Here is a tiny trained network, its code and every weight. The questions are about switching its units off for an input and a target symbol, where a switched-off unit gives its printed mean instead of its output.

import numpy as np


def w(rows, s, z=0):
    codes = np.array(rows[::2]) - 128.0
    scale = np.full(codes.shape[1], s)
    scale[-1] = z or s
    return codes * scale


def f(y):
    return np.maximum(y, 0)


def softmax(a):
    e = np.exp(a - a.max(-1, keepdims=True))
    return e / e.sum(-1, keepdims=True)


def log_softmax(a):
    a = a - a.max(-1, keepdims=True)
    return a - np.log(np.exp(a).sum(-1, keepdims=True))


def net(x, mask):
    ids = ['ΓΣΦΨΩαβδεζημξπτ'.index(c) for c in x.split()]
    T = len(ids)
    res = E[ids] + P[:T]
    q, k, v = (res @ M[0].T for M in (Q, K, V))
    z = softmax(np.where(np.tri(T) > 0, q @ k.T / 3**0.5, -1e9)) @ v
    res = res + np.where(mask[0], z, O[0][:, -1]) @ O[0][:, :-1]
    y = f(res @ A[0][:, :-1].T + A[0][:, -1])
    res = res + np.where(mask[1:13], y, B[0][:, -1]) @ B[0][:, :-1]
    return log_softmax(res[-1] @ U[:, :-1].T + U[:, -1])


Q, K, V, O, A, B = {}, {}, {}, {}, {}, {}
E = w([
[43,19,34,55],'Γ',
[64,87,199,37],'Σ',
[155,2,167,175],'Φ',
[134,64,98,180],'Ψ',
[77,165,157,29],'Ω',
[127,45,97,139],'α',
[138,172,13,185],'β',
[43,32,18,42],'δ',
[42,237,173,85],'ε',
[83,149,161,9],'ζ',
[172,161,59,219],'η',
[40,112,218,71],'μ',
[209,53,151,230],'ξ',
[176,127,109,229],'π',
[20,157,229,101],'τ',
],0.0095)
P = w([
[130,101,69,51],'0',
[39,115,97,180],'1',
[75,119,94,137],'2',
[75,120,95,140],'3',
[255,110,155,143],'4',
[161,115,129,147],'5',
[167,112,129,128],'6',
[80,92,116,116],'7',
[153,113,125,118],'8',
[143,113,126,115],'9',
[155,114,146,133],'10',
[141,124,122,122],'11',
[148,125,122,121],'12',
[149,131,125,121],'13',
],0.016)
Q[0] = w([
[1,93,101,125],'h1',
[236,105,146,204],'h1',
[183,145,248,108],'h1',
],0.0086)
K[0] = w([
[253,106,177,31],'h1',
[60,59,47,199],'h1',
[6,115,254,205],'h1',
],0.0071)
V[0] = w([
[91,4,238,106],'h1',
[162,93,77,97],'h1',
[181,54,86,135],'h1',
],0.012)
O[0] = w([
[163,252,18,124,150],'h1',
[185,117,143,157,128],'h1',
[230,153,175,164,2],'h1',
],0.011,0.0025)
A[0] = w([
[151,42,35,120,254],'n1',
[74,149,226,83,106],'n2',
[78,188,51,70,220],'n3',
[212,137,221,68,95],'n4',
[122,170,236,194,123],'n5',
[158,93,41,189,28],'n6',
[99,201,180,183,142],'n7',
[59,157,136,99,89],'n8',
[109,147,72,2,92],'n9',
[111,54,135,167,219],'n10',
[154,232,69,160,220],'n11',
[123,206,248,80,190],'n12',
],0.0082,0.0049)
B[0] = w([
[159,103,121,215,192],'n1',
[132,128,175,59,184],'n2',
[117,99,196,197,254],'n3',
[71,104,33,76,142],'n4',
[149,169,2,13,149],'n5',
[81,32,79,90,143],'n6',
[191,120,40,93,159],'n7',
[75,116,151,119,185],'n8',
[53,170,143,173,199],'n9',
[198,135,217,159,184],'n10',
[165,103,163,163,205],'n11',
[160,38,31,53,189],'n12',
],0.0073,0.0099)
U = w([
[144,3,57,190,122],'Γ',
[166,156,163,180,255],'Σ',
[184,170,158,130,213],'Φ',
[125,141,85,89,84],'Ψ',
[109,125,97,103,100],'Ω',
[130,148,78,93,123],'α',
[124,92,142,61,51],'β',
[128,132,81,99,85],'δ',
[37,106,176,73,98],'ε',
[118,137,98,112,81],'ζ',
[128,107,125,54,135],'η',
[104,212,150,160,56],'μ',
[132,149,65,90,132],'ξ',
[114,122,84,52,208],'π',
[39,202,139,160,73],'τ',
],0.011,0.0056)

Each question gives the input, a string of symbols that net reads in full, and the target symbol t.
The units are the heads (3 rows each of Q, K, V and O) and the neurons (one row each of A and B). Each row of codes is followed by its name. A weight is (code - 128) times the scale printed after its matrix; where a second scale follows, it is the last column's (O, A, B and U).
mask holds one flag per unit, heads first, then neurons. A switched-off unit (its flag False) gives its mean, the last column of its rows in O or B, instead of its output. The means were averaged over made-up inputs and are rounded, as every weight is.
A unit's drop is (log p(t) with every unit on - log p(t) with that unit switched off) / (log p(t) with every unit on - log p(t) with every unit switched off).
The circuit of an input: a set's keep is (log p(t) with only the set's units on - log p(t) with every unit switched off) / (log p(t) with every unit on - log p(t) with every unit switched off). Starting from the 12 units with the biggest drops (on a tie, the unit counted first), units are removed one at a time, each time the one whose removal leaves the highest keep (on an exact tie, the one counted first), for as long as the keep stays at least 0.8.
units of the circuit, in order: the units of the circuit, biggest drop first
top k neurons: the k neurons with the biggest drops, biggest first
drop when u is switched off: that unit's drop, to one decimal
input η τ ε π ε Γ δ η, target Σ: top 2 neurons	(n12, n10)
input π Ψ τ β ε Ω τ τ τ β, target Σ: units of the circuit, in order	(n12, h1)
input ε τ τ τ τ ε, target τ: top neuron	(n9)
input π τ τ ε ε τ, target τ: units of the circuit, in order	(h1, n9)
input Σ Σ ε τ, target Σ: units of the circuit, in order	(h1, n11)
input π Σ Γ Φ τ π ε μ, target τ: units of the circuit, in order	(h1, n9, n3)
input ε Φ ε π τ τ Σ π Φ α τ ε τ ζ, target τ: units of the circuit, in order	(h1, n9, n3)
input Ω τ Σ ε β ε Σ τ ε ζ τ ε τ Ω, target τ: top 2 neurons	(n9, n3)
input ε ε ε τ Ω, target ε: units of the circuit, in order	(h1, n9)
input τ Ψ Ω, target τ: units of the circuit, in order	(h1, n9, n12)
input π π τ τ Σ ξ τ Σ, target Σ: top 2 neurons	(n11, n3)
input η ε Σ ε ε Ω π π, target Σ: top 2 neurons	(n10, n12)
input ε ε ε, target ε: drop when n5 is switched off	0.0
input ξ Γ τ ε Σ Ω β ε, target Σ: drop when h1 is switched off	1.5
input β π ε τ, target β: top neuron	(n10)
input π π τ π τ, target π: drop when n3 is switched off	0.1
